Below are the code and all the weights of a small trained network. Each question names an input and a class and asks about switching units off, where a switched-off unit gives its printed mean instead of its output.

import numpy as np


def w(rows, s, z=0):
    codes = np.array(rows[::2]) - 128.0
    scale = np.full(codes.shape[1], s)
    scale[-1] = z or s
    return codes * scale


def f(y):
    return y / 2 * (1 + np.tanh(0.7978845608 * (y + 0.044715 * y**3)))


def log_softmax(a):
    a = a - a.max(-1, keepdims=True)
    return a - np.log(np.exp(a).sum(-1, keepdims=True))


def net(x, mask):
    res = np.array(x, float).reshape(1, 4) / 4 @ E
    y = f(res @ A[0][:, :-1].T + A[0][:, -1])
    res = res + np.where(mask, y, B[0][:, -1]) @ B[0][:, :-1]
    return log_softmax(res[-1] @ U[:, :-1].T + U[:, -1])


A, B = {}, {}
E = w([
[60,98,144,102,5],'x0',
[8,206,145,237,135],'x1',
[111,173,253,30,190],'x2',
[33,106,49,128,253],'x3',
],0.0063)
A[0] = w([
[112,129,153,126,111,72],'neuron 0',
[26,129,145,183,90,155],'neuron 1',
[182,166,253,142,142,254],'neuron 2',
[79,115,189,6,147,201],'neuron 3',
[145,106,135,169,186,80],'neuron 4',
[137,111,118,93,219,197],'neuron 5',
[126,134,114,128,195,75],'neuron 6',
],0.015,0.0049)
B[0] = w([
[112,188,109,96,164,130],'neuron 0',
[128,94,4,143,163,216],'neuron 1',
[179,49,102,126,120,246],'neuron 2',
[162,113,114,67,101,235],'neuron 3',
[138,186,156,167,118,150],'neuron 4',
[137,77,50,189,105,207],'neuron 5',
[63,162,142,122,141,161],'neuron 6',
],0.021,0.012)
U = w([
[143,196,177,229,122,52],'0',
[110,120,1,206,184,54],'1',
[92,234,176,68,145,45],'2',
[102,200,154,50,155,31],'3',
[253,24,44,46,97,254],'4',
],0.0072,0.0031)

Each question gives the input, the list of numbers given to net, and the class t.
The units are the neurons (one row each of A and B). Each row of codes is followed by its name. A weight is (code - 128) times the scale printed after its matrix; where a second scale follows, it is the last column's (A, B and U).
mask holds one flag per neuron, in row order. A switched-off neuron (its flag False) gives its mean, the last column of its row in B, instead of its output. The means were averaged over made-up inputs and are rounded, as every weight is.
A unit's drop is (log p(t) with every unit on - log p(t) with that unit switched off) / (log p(t) with every unit on - log p(t) with every unit switched off).
The circuit of an input: a set's keep is (log p(t) with only the set's units on - log p(t) with every unit switched off) / (log p(t) with every unit on - log p(t) with every unit switched off). Starting from all 7 units, units are removed one at a time, each time the one whose removal leaves the highest keep (on an exact tie, the one counted first), for as long as the keep stays at least 0.8.
units of the circuit, in order: the units of the circuit, biggest drop first
unit that matters most: the unit with the biggest drop
top k neurons: the k neurons with the biggest drops, biggest first
drop of u: that unit's drop, to one decimal
input [-5,4,-3,-1], class 1: top 2 neurons : neuron 3; neuron 2
input [-7,0,2,0], class 1: top 3 neurons : neuron 3; neuron 6; neuron 5
input [3,-1,-1,4], class 1: top 2 neurons : neuron 2; neuron 3
input [0,-3,0,8], class 1: unit that matters most : neuron 2
input [-6,0,-3,-2], class 0: units of the circuit, in order : neuron 1; neuron 3; neuron 2
input [3,6,-4,-8], class 1: top 2 neurons : neuron 3; neuron 1
input [-4,1,-5,-4], class 0: drop of neuron 2 : 0.3
input [0,0,-7,6], class 1: drop of neuron 3 : 0.1
input [-7,2,-6,-2], class 0: drop of neuron 1 : 0.3
input [-3,3,-2,0], class 1: drop of neuron 3 : 0.5
